[[131 132 121 131 129 130 131 126 131 131 128 137 120 130 131 127]
 [117 111 153 108 119 110 154 117 103 109 114 110 131 112 128 113]
 [132 129 135 131 130 131 109 134 128 130 133 126 144 131 133 135]
 [133 135 121 129 130 130 133 124 127 131 127 143 118 130 134 125]
 [139 134 137 127 131 128 125 123 117 130 128 149 131 130 151 126]
 [127 129 122 130 128 129 133 127 132 129 128 128 121 128 124 127]
 [130 128 130 128 127 127 132 124 126 128 127 132 125 127 133 126]
 [128 129 124 126 126 126 145 120 126 127 124 135 113 126 130 121]
 [130 130 124 134 129 132 119 131 135 132 132 128 130 131 127 133]]
Which number is the entry in the bottom-left corner?
A: 130
The entry in the top-right corner: 127
The entry in the bottom-right corner is 133
The entry just right of the smallest entry: 109
The fifth entry from the end, reading row by row is 128
Which number is the first entry in reading order?
A: 131
Which number is the smallest entry in the last row?
A: 119
The 2nd entry on the main diagonal -> 111
The entry just right of the largest entry is 117
Which number is the third largest entry?
A: 151
Which number is the largest entry?
A: 154
The entry directly above 151 is 134
The first entry in the row that holds the largest entry is 117
Which number is the largest entry in the last column?
A: 135
Which number is the third entry from the end, reading row by row?
A: 131
The smallest entry in the first row is 120
The second entry on the diagonal from the top-right corner -> 128
Which number is the second entry, reading row by row?
A: 132
The bottom entry of the column that holds the smallest entry: 135
The third entry, reading row by row is 121
Which number is the smallest entry in the last column?
A: 113
Which number is the second smallest entry?
A: 108
Which number is the largest entry in the first row?
A: 137
Which number is the 3rd entry on the main diagonal?
A: 135

Questions about the matrix below.
1) Report the last entry, reading row by row.
2) Report the fifth entry from the end, reading row by row.
3) Report the bottom-left entry.
4) Report the 1st entry, reading row by row.
5) Report the third entry on the diagonal from the top-right corner.
6) Report the top-right entry.
7) Report the entry directly below 100.
[[103 138 100 143]
 [106 121 128 136]
 [131 135 118 132]
 [105 116 145 126]]
1) 126
2) 132
3) 105
4) 103
5) 135
6) 143
7) 128

Questions about the row below.
1) Which number is the entry just left of 113?
2) Which number is the entry just right of the centre entry?
3) Which number is the smallest entry?
[116 113 151 111 133 146 115 140 120 150 140]
1) 116
2) 115
3) 111

M =
[[131 122 122 132 123 129 128 131 126 129 128 122 130 131 128]
 [131 133 120 124 125 128 134 126 129 125 130 129 122 133 128]
 [129 133 139 124 131 127 136 118 130 131 129 123 134 128 128]
 [128 124 126 129 123 130 128 130 126 122 129 128 131 125 129]
 [130 127 120 124 131 129 119 120 127 124 125 128 127 129 128]
 [130 135 129 128 124 129 120 143 133 126 128 124 126 134 128]
 [130 141 127 131 126 127 126 118 125 123 127 133 130 133 130]
 [125 154 124 125 127 129 125 132 128 122 130 125 133 126 128]]
Rows and columns are numbered from 0.
What is the top-left entry?
A: 131
The entry at row 0, column 1 -> 122
The bottom-left entry: 125
What is the entry in the top-right corner?
A: 128
The entry at row 0, column 2 is 122
The largest entry: 154
The entry at row 1, column 2 is 120
The entry at row 1, column 0: 131
The entry in row 2 and column 0 -> 129
What is the entry in row 2 and column 1?
A: 133
What is the bottom-right entry?
A: 128
The entry at row 1, column 1 is 133
The entry just right of 139 -> 124
